Below is a small trained network, with its code and all its weights. Each question gives an input and a class and asks what happens when units are switched off, that is, made to give their printed mean instead of their output.

import numpy as np


def w(rows, s, z=0):
    codes = np.array(rows[::2]) - 128.0
    scale = np.full(codes.shape[1], s)
    scale[-1] = z or s
    return codes * scale


def f(y):
    return np.maximum(y, 0)


def log_softmax(a):
    a = a - a.max(-1, keepdims=True)
    return a - np.log(np.exp(a).sum(-1, keepdims=True))


def net(x, mask):
    res = np.array(x, float).reshape(1, 7) / 4 @ E
    y = f(res @ A[0][:, :-1].T + A[0][:, -1])
    res = res + np.where(mask, y, B[0][:, -1]) @ B[0][:, :-1]
    return log_softmax(res[-1] @ U[:, :-1].T + U[:, -1])


A, B = {}, {}
E = w([
[156,75,110,62,63,82,205,112],'x0',
[75,108,96,56,121,164,85,123],'x1',
[145,88,148,136,108,168,77,247],'x2',
[139,185,85,118,104,154,156,156],'x3',
[120,137,124,146,99,118,104,120],'x4',
[110,127,127,152,110,124,132,129],'x5',
[139,137,130,122,117,132,100,111],'x6',
],0.015)
A[0] = w([
[80,154,148,61,107,138,75,82,136],'neuron 1',
[66,192,144,187,235,172,78,126,3],'neuron 2',
[11,92,85,72,153,157,113,136,95],'neuron 3',
[226,126,160,193,163,87,131,106,58],'neuron 4',
[35,27,145,124,224,56,96,89,138],'neuron 5',
[100,183,25,142,151,157,164,153,153],'neuron 6',
[151,67,124,122,120,89,129,107,96],'neuron 7',
[58,200,98,116,188,72,171,1,55],'neuron 8',
[125,47,193,176,173,121,78,88,87],'neuron 9',
],0.0093,0.0051)
B[0] = w([
[129,154,176,149,150,107,152,97,181],'neuron 1',
[73,93,65,58,109,11,145,131,204],'neuron 2',
[115,198,235,138,141,77,157,148,189],'neuron 3',
[198,199,172,136,101,101,163,123,180],'neuron 4',
[159,183,98,131,84,182,112,100,198],'neuron 5',
[140,182,76,155,122,187,106,90,177],'neuron 6',
[84,132,69,83,147,149,147,133,160],'neuron 7',
[180,65,145,129,131,135,55,214,253],'neuron 8',
[160,129,102,139,83,183,100,83,177],'neuron 9',
],0.011,0.016)
U = w([
[93,80,48,66,104,52,187,108,117],'0',
[139,56,150,167,161,169,59,247,84],'1',
[119,206,213,175,158,97,186,110,78],'2',
[113,131,100,157,153,154,145,122,250],'3',
[131,185,38,136,110,224,137,91,74],'4',
],0.011,0.014)

Each question gives the input, the list of numbers given to net, and the class t.
The units are the neurons (one row each of A and B). Each row of codes is followed by its name. A weight is (code - 128) times the scale printed after its matrix; where a second scale follows, it is the last column's (A, B and U).
mask holds one flag per neuron, in row order. A switched-off neuron (its flag False) gives its mean, the last column of its row in B, instead of its output. The means were averaged over made-up inputs and are rounded, as every weight is.
A unit's drop is (log p(t) with every unit on - log p(t) with that unit switched off) / (log p(t) with every unit on - log p(t) with every unit switched off).
The circuit of an input: a set's keep is (log p(t) with only the set's units on - log p(t) with every unit switched off) / (log p(t) with every unit on - log p(t) with every unit switched off). Starting from all 9 units, units are removed one at a time, each time the one whose removal leaves the highest keep (on an exact tie, the one counted first), for as long as the keep stays at least 0.8.
units of the circuit, in order: the units of the circuit, biggest drop first
unit that matters most: the unit with the biggest drop
top k neurons: the k neurons with the biggest drops, biggest first
drop of u: that unit's drop, to one decimal
input [0,-1,0,-5,-1,0,4], class 4: unit that matters most : neuron 8
input [1,4,3,-6,1,-8,2], class 4: top 2 neurons : (neuron 8; neuron 5)
input [-4,4,-6,-7,0,4,-6], class 4: top 2 neurons : (neuron 5; neuron 9)
input [4,7,0,5,6,7,-4], class 2: units of the circuit, in order : (neuron 3; neuron 2)
input [6,0,0,-8,1,-2,-1], class 4: units of the circuit, in order : (neuron 5; neuron 2)
input [7,-8,4,4,-8,-3,-6], class 2: units of the circuit, in order : (neuron 2; neuron 8)
input [-4,2,3,5,-7,1,1], class 4: top 3 neurons : (neuron 8; neuron 6; neuron 1)
input [1,-6,2,-7,0,2,-6], class 4: units of the circuit, in order : (neuron 9; neuron 3; neuron 8)
input [-4,4,2,6,4,8,7], class 3: units of the circuit, in order : (neuron 5; neuron 9; neuron 8)
input [-4,-5,-5,3,0,-2,-8], class 3: units of the circuit, in order : (neuron 6; neuron 8)
input [6,2,6,-3,-4,-4,5], class 0: top 2 neurons : (neuron 8; neuron 7)
input [-7,-8,5,-2,7,-4,-7], class 2: top 3 neurons : (neuron 4; neuron 8; neuron 7)
input [3,2,2,-3,0,7,-5], class 3: top 2 neurons : (neuron 2; neuron 8)
input [0,2,1,-2,-8,6,0], class 2: units of the circuit, in order : (neuron 8)
input [7,8,-3,-5,-3,-3,-5], class 2: top 2 neurons : (neuron 3; neuron 2)
input [2,3,-3,2,4,-3,5], class 3: top 2 neurons : (neuron 2; neuron 4)
input [7,-2,-8,4,3,-7,-6], class 1: top 2 neurons : (neuron 8; neuron 2)
input [-3,6,-5,3,-1,-1,3], class 2: top 2 neurons : (neuron 3; neuron 1)
input [-5,5,7,2,3,6,8], class 3: top 3 neurons : (neuron 8; neuron 2; neuron 1)
input [3,5,-5,-4,-4,1,-7], class 3: unit that matters most : neuron 5
input [-2,7,-6,2,0,-7,6], class 2: top 2 neurons : (neuron 1; neuron 3)
input [-3,-2,2,5,-2,6,4], class 4: top 3 neurons : (neuron 8; neuron 6; neuron 3)
input [-1,4,5,6,0,5,-6], class 3: top 4 neurons : (neuron 8; neuron 5; neuron 3; neuron 9)
input [-8,2,7,-5,4,5,1], class 0: drop of neuron 8 : 0.2
input [6,-5,-3,-8,-7,1,-2], class 4: drop of neuron 1 : 0.0
input [8,2,8,2,-2,4,0], class 0: drop of neuron 7 : 0.2
input [-4,4,-8,6,4,-5,-5], class 1: drop of neuron 8 : 1.2
input [6,-7,-6,-1,4,6,8], class 3: units of the circuit, in order : (neuron 8)
